In the rows, 128 means zero.
Each row is followed by its class.
[ 98 120 113 128 127 145 124 102 146 100 148 124  88 140 132 120 127 141
 146 120 167 113 119] : U
[152 121 116 102 130 151 148 113 123 137 128  84 114 131 155 131 136 125
 111 130 148 125 107] : G
[ 99 128 139 131 130 117 101 106 137 126 122 113 118 147 130 129  87 151
 109 103 159 110 115] : K
[113 119 102  82 127 117 142 108 120 137 123 113 123 125 187 127 121 148
 117  93 153 119 124] : M
[121 135 122 118 126 102 132 116 118 140 131 101 136 121 142 126 118 133
 102 107 166 118 114] : M
[101 135 132 157 126 111 103 109 136 112 124 124  93 158 111 121 115 142
 134 125 159 119 111] : K
[135 114 122 114 115  95 135 107 110 143 149  88 134 114 160 129 129 130
  93 112 152 114 103] : G
[ 95 128 136 140 133 129 102 109 135 119 138 120 106 144 114 120 129 143
 100 146 197 119 103] : U
[124 134 118 105 117  83 138 113 124 141 126 100 119 106 162 136 102 152
  89  83 129 134 124] : M
[116 123 103 111 122  98 133  93 132 128 127  91  99 118 141 128 116 161
 116 102 104 120 114] : M
[114 122 127 131 130 143 128  92 138 112 127 113 107 161 130 108 122 151
 135 141 208 113   4] : U
[132 120  95 112 126 105 142 111 135 131 103  89 109 133 149 138 123 147
 112 109 127 115 131] : R
[104 161 135 125 142  95  93 126 123 115 121 134 117 127 147 134 105 150
 113  79 148 127 129] : U
[136 109 115 117 121 102 143 105 131 120 123  86 122 142 143 123 116 150
 110 104 141 116 109] : R
[ 93 126 129 123 138 121 103  90 146 126 146 122  80 155 162 125 116 152
 116  95 181 112 106] : U
[143 146 110 103 125  70 152  95 129 136 111  75 105 136 172 127 122 166
  98  96 164  99  99] : R
[140 125 110  93 135 108 140  88 131 141 140  77  85 141 172 125 133 141
 101 107 184 110 104] : G
[124 127  99 110 107 102 140 127 128 124 116  98 137 122 146 131 106 137
  78  86 150 121 107] : M
[109 133 122 139 135 129  96 110 155 121 132 126  88 157 124 117 126 153
 144 124 164 124 115] : U
[111 139 104  80 118  83 139  96 121 142 115  81 137 116 192 136  95 153
  82  52 162  81 108] : M
[118 115  89  89 120 122 156 101 118 137 101  89 153 127 169 121 112 146
 113 101 157 111 114] : M
[126 132 139 146 129 123 109 117 130 130 131 121 115 137 109 135 113 131
 123 126 163 117 105] : U
[112 121 108 145 125 122 118 106 155 118 131 113  90 151 127 126 127 146
 147 128 155 121 117] : U
[ 98 129 107 122 130 102 128 107 142 129 132 117  94 148 133 129 114 157
 132 108 133 115 117] : K
[102 131 106 113 125 147 154  99 121 142 128 101 120 120 164 119 122 135
  97 110 178 101 106] : G
[119 126 100 102 124 110 140 114 135 131 123 116 121 121 169 130 110 155
 119  85 140 116 118] : M
[106 133 110  96 133 121 134 105 141 128 114 103 115 128 188 126 115 153
 118  87 144 121 119] : M
[114 144 126 127 122 109 114 113 145 131 122 138 122 122 132 129 108 140
 125 106 149 124 132] : K
[100 120 125 137 138 131 100 106 140 122 138 133  90 156 124 132 128 138
 146 115 163 123 122] : U
[130 155 125 140 150 141 110  98 156 125 127 129  85 158 106 125 131 133
 149 136 125 127 126] : U
[ 86 151 133 129 119  82  77 126 146  87 120 139  91 152 141 136 102 190
 137  64 130 119 131] : K
[114 123 127 133 157 124 114 129 141 118 136 131 110 144 125 133 133 141
 132 122 131 126 126] : U
[131 115 106  71 112  97 157 103 107 143 123  90 137 105 196 136 109 132
  89  85 157 116 121] : M
[ 93 129 112 140 137 111  97 110 145 106 119 131  93 175 142 118 110 171
 140  96 174 111 125] : K
[123 141 104 100 121  86 141  67 123 143 120  82 132 123 183 122 101 154
  79  82 166 117  88] : M
[140 131 136 138 132  98 109 108 138 124 126 107  89 149 127 121 117 146
 115 100 153 119 106] : U
[119 124 113  94 128 111 148 107 123 141 130 111 135 122 181 136 120 142
 107  89 139  96 126] : R
[102 156 164 158 128  98  80 134 133 129 137 134 102 132 103 134 110 140
 108  94 164 107 132] : K
[ 80 140 135 139 126 130 116 107 135 109 143 122  84 153 133 118 127 155
 153 125 161 116 119] : U
[ 98 148 125 145 127 106 104  98 135 120 129 121 111 135 143 129 105 162
 112  89 168 113 111] : K
[113 152 141 142 144  56  90 130 105 134 125 115 116 136 107 141 101 153
  92  75 156 116 113] : M
[ 98 120 114 113 136 129 119  93 143 120 130  97  72 163 155 116 125 156
 134 113 174  98  95] : U
[121 142 109 133 124  85 136  99 127 136 110 105 122 127 184 136 105 150
 113  89 138 107 112] : M
[ 95 134 147 154 136 125  97 124 137 121 116 130 108 144 103 138 125 138
 121 131 155 122 151] : U
[122 132 112 117 124  83 133 109 126 133 110 108 117 125 145 128 107 158
 121  79 131 120 119] : M
[145 120 108 107 125  96 149 128 140 133 121 107 122 135 123 128 130 121
 133 126 101 137 131] : R
[149 118 109 101 121  97 154 109 137 152 113  79 107 138 151 159 129 144
  99 109 122 117 105] : R
[136 116 117 117 126 112 131 105 131 129 133  98 114 153 157 123 125 144
 126 122 143 111 118] : G
[ 85 139 153 112 127 160  97  87 124 122 143 128 108 132 154 127 122 149
 138 127 222 111 123] : U
[135 122 108  89 124 112 150  91 125 143 142  69  94 101 180 129 137 138
 104 109 168 111  70] : G
[136 143 128 108 120  87 143 112 111 143 146  97 150 101 149 135 101 134
  93  88 144 138 117] : M
[101 153 149 170 140  88  70 129 148 113 115 154 103 147  72 141 115 137
 132 125 118 144 126] : K
[108 132 130 146 145 140 102 123 139 120 135 125 106 148 127 128 111 139
 129 129 142 126 116] : U
[114 130  84 111 113  80 142  89 119 128 113  82 127 133 153 127 107 161
  96  76 164 107  98] : M
[110 129 136  85 100 113 147 105 122 139 123  95 120 119 188 123 115 152
 114  90 154 112 112] : R
[ 84 133 143 134 130 132 100  95 133 122 128 115  97 153 149 111 114 148
 117  95 206 111  95] : U
[132 124 113 117 116 111 142  94 118 136 121  80 120 131 157 123 123 142
 109 113 172 114  95] : G
[ 94 153 129 121 146 133  90 106 134 129 135 131  59 171 158 133 124 154
 133 115 145 149 125] : U
[ 97  97 131 172 126 159 122 102 130  94 124 121 147 159  85  98 118 135
 136 156 228 101  96] : U

Each row is followed by its class.
[118 128 140 142 113 145 117  97 161 140 118 116 130 156 133 120 114 138
 162 116 145 118 100] : Z157
[149 140 135 126 141 140 120 114 133 136 122  89 107 146 129 135 124 142
 136 118 153 138 144] : Z157
[137 131 160 119 132 133  73 162 146 128 124 162 133 127 111 130 127 124
 163 125 162 141 140] : Z101
[134 148 135 127 125 117 149 105 143 131 106  80 119 128 129 150 134 147
 132 108 168 154 107] : Z157
[107 143 137 105 120  92 148 117 121 126 107 138 109 122 128 155 120 139
  92 102 175 132 112] : Z157
[113 127 149 110 142 123 114 152 114 120 130 143 112 129 105 160  94 137
 134 129 165 143 136] : Z101
[128 154 101 121 135 121  95 122 119 155 151 121  75 138 121 137 106 148
 142 117 144 142 117] : Z101
[126 110 153 141 118 124 109 142 132 101 132 147 129 120  80 119 117 127
 135 125 198 157 121] : Z101
[143 129 109 147 139  85 183 145  89 104 130 111 127 109 134 143 124 154
 106 115 105 154 139] : Z101
[133 169 149 130 124 111 122 118 149 138 142 119 105 121 116 134 105 144
 103 122 194 127 109] : Z157
[116 122 121 121 124 125 113  74 118 131 158 117  98 140 129 119 117 106
 124 141 138 139 128] : Z157
[153 179 171 120 108 122 106 116 118 103 128 165  93 113 136 135 109 119
 115 130 163 131 145] : Z101
[168 146 100 156 119 126 109 149 137 170 146 111  92 141 106 132 131 154
 109 113 169 131  99] : Z101
[142 161 116 140 132 110 141 108 123 139 110 116 119 139 145 125 123 141
 112 123 152 117 136] : Z157
[133 159 143 123 126 121 114 100 119 116 114 119 110 143 136 132 115 145
 140 130 126 140 126] : Z157
[ 94 134 116 116 122 111 121  89 123 140 122 125 127 130 116 131 130 150
 149 131 109 134 115] : Z101
[134 124 121 121 124 145 139 164 100 145 149 173 111 113 125 140 115 143
 139 119 110 148 112] : Z101
[141 140 143 110 137  90 112 123 123 138 109 128 114 135 111 132 120 134
 119 107 186 130 127] : Z157
[137 134 124 125 121 140 126 117 149 118 122 108 147 123 120 131 155 119
 112 128 146 134 132] : Z157
[101 137 126 128 126 138 111  78 120 126 135 127 123 128 151 139 122 136
 136 132 106 116 136] : Z157
